Here is a tiny trained network, its code and every weight. The questions are about switching its units off for an input and a class, where a switched-off unit gives its printed mean instead of its output.

import numpy as np


def w(rows, s, z=0):
    codes = np.array(rows[::2]) - 128.0
    scale = np.full(codes.shape[1], s)
    scale[-1] = z or s
    return codes * scale


def f(y):
    return y / 2 * (1 + np.tanh(0.7978845608 * (y + 0.044715 * y**3)))


def log_softmax(a):
    a = a - a.max(-1, keepdims=True)
    return a - np.log(np.exp(a).sum(-1, keepdims=True))


def net(x, mask):
    res = np.array(x, float).reshape(1, 7) / 4 @ E
    y = f(res @ A[0][:, :-1].T + A[0][:, -1])
    res = res + np.where(mask, y, B[0][:, -1]) @ B[0][:, :-1]
    return log_softmax(res[-1] @ U[:, :-1].T + U[:, -1])


A, B = {}, {}
E = w([
[146,103,104],'x0',
[255,81,236],'x1',
[179,233,122],'x2',
[154,80,83],'x3',
[129,123,124],'x4',
[135,118,117],'x5',
[209,130,14],'x6',
],0.008)
A[0] = w([
[27,68,77,126],'N0',
[235,148,151,188],'N1',
[153,95,217,77],'N2',
[136,131,47,75],'N3',
[237,112,130,208],'N4',
[140,160,50,75],'N5',
[125,39,36,253],'N6',
[85,224,120,203],'N7',
[101,204,96,45],'N8',
[157,42,240,123],'N9',
[126,94,157,51],'N10',
[242,81,179,209],'N11',
[1,117,74,217],'N12',
[103,224,46,238],'N13',
],0.011,0.0033)
B[0] = w([
[94,245,124,208],'N0',
[56,144,231,223],'N1',
[184,101,139,192],'N2',
[161,122,98,176],'N3',
[81,152,158,226],'N4',
[155,177,100,183],'N5',
[98,128,119,219],'N6',
[132,75,80,206],'N7',
[167,94,128,170],'N8',
[178,80,163,234],'N9',
[175,107,158,134],'N10',
[110,95,184,254],'N11',
[92,141,112,252],'N12',
[144,137,59,252],'N13',
],0.012,0.0089)
U = w([
[38,186,159,209],'0',
[70,107,77,253],'1',
[78,150,81,46],'2',
[251,229,106,71],'3',
[185,81,131,69],'4',
[145,164,178,24],'5',
[58,92,150,112],'6',
],0.013,0.003)

Each question gives the input, the list of numbers given to net, and the class t.
The units are the neurons (one row each of A and B). Each row of codes is followed by its name. A weight is (code - 128) times the scale printed after its matrix; where a second scale follows, it is the last column's (A, B and U).
mask holds one flag per neuron, in row order. A switched-off neuron (its flag False) gives its mean, the last column of its row in B, instead of its output. The means were averaged over made-up inputs and are rounded, as every weight is.
A unit's drop is (log p(t) with every unit on - log p(t) with that unit switched off) / (log p(t) with every unit on - log p(t) with every unit switched off).
The circuit of an input: a set's keep is (log p(t) with only the set's units on - log p(t) with every unit switched off) / (log p(t) with every unit on - log p(t) with every unit switched off). Starting from the 12 units with the biggest drops (on a tie, the unit counted first), units are removed one at a time, each time the one whose removal leaves the highest keep (on an exact tie, the one counted first), for as long as the keep stays at least 0.8.
circuit, biggest first: the units of the circuit, biggest drop first
unit that matters most: the unit with the biggest drop
top k neurons: the k neurons with the biggest drops, biggest first
drop of u: that unit's drop, to one decimal
input [4,7,-4,-7,-4,3,-4], class 4: top 2 neurons	(N9 N2)
input [-2,3,-2,0,2,5,5], class 6: unit that matters most	N0
input [2,-5,-6,-2,-8,-2,8], class 2: top 2 neurons	(N0 N6)
input [6,-3,2,4,-6,2,5], class 3: top 2 neurons	(N5 N3)
input [3,1,-3,3,7,2,-8], class 4: circuit, biggest first	(N9 N1)
input [-7,8,-5,2,-1,6,6], class 6: circuit, biggest first	(N1 N11)
input [-8,-8,2,8,-5,1,-8], class 1: top 3 neurons	(N7 N1 N13)
input [-3,-3,-7,-1,2,3,5], class 2: circuit, biggest first	(N1 N11 N0)
input [7,0,7,-1,7,3,-7], class 1: circuit, biggest first	(N0 N1)
input [-6,8,7,-5,-4,-5,5], class 0: top 2 neurons	(N1 N4)
input [-1,-1,6,8,8,3,-7], class 1: circuit, biggest first	(N1 N0)
input [-1,-7,4,7,0,-1,3], class 3: circuit, biggest first	(N5 N1)
input [8,-8,-6,-8,4,3,3], class 2: top 3 neurons	(N0 N1 N13)
input [3,-5,-6,8,-8,-6,-6], class 0: unit that matters most	N0
input [3,-2,2,4,8,-8,-8], class 1: top 3 neurons	(N1 N4 N11)
input [-6,-7,3,0,5,7,-6], class 1: top 2 neurons	(N7 N1)
input [-2,8,5,8,3,-5,3], class 0: top 2 neurons	(N1 N4)
input [-8,-2,8,-2,-1,7,-3], class 1: top 2 neurons	(N7 N0)
input [-7,-6,-5,8,3,-2,4], class 2: top 2 neurons	(N0 N1)
input [-5,-1,5,-4,-5,-8,-5], class 1: unit that matters most	N7
input [-2,-5,2,-7,4,5,5], class 3: top 2 neurons	(N5 N1)
input [8,-8,-1,4,2,0,4], class 2: drop of N0	0.4
input [3,-5,2,-7,6,-5,2], class 3: drop of N11	0.3
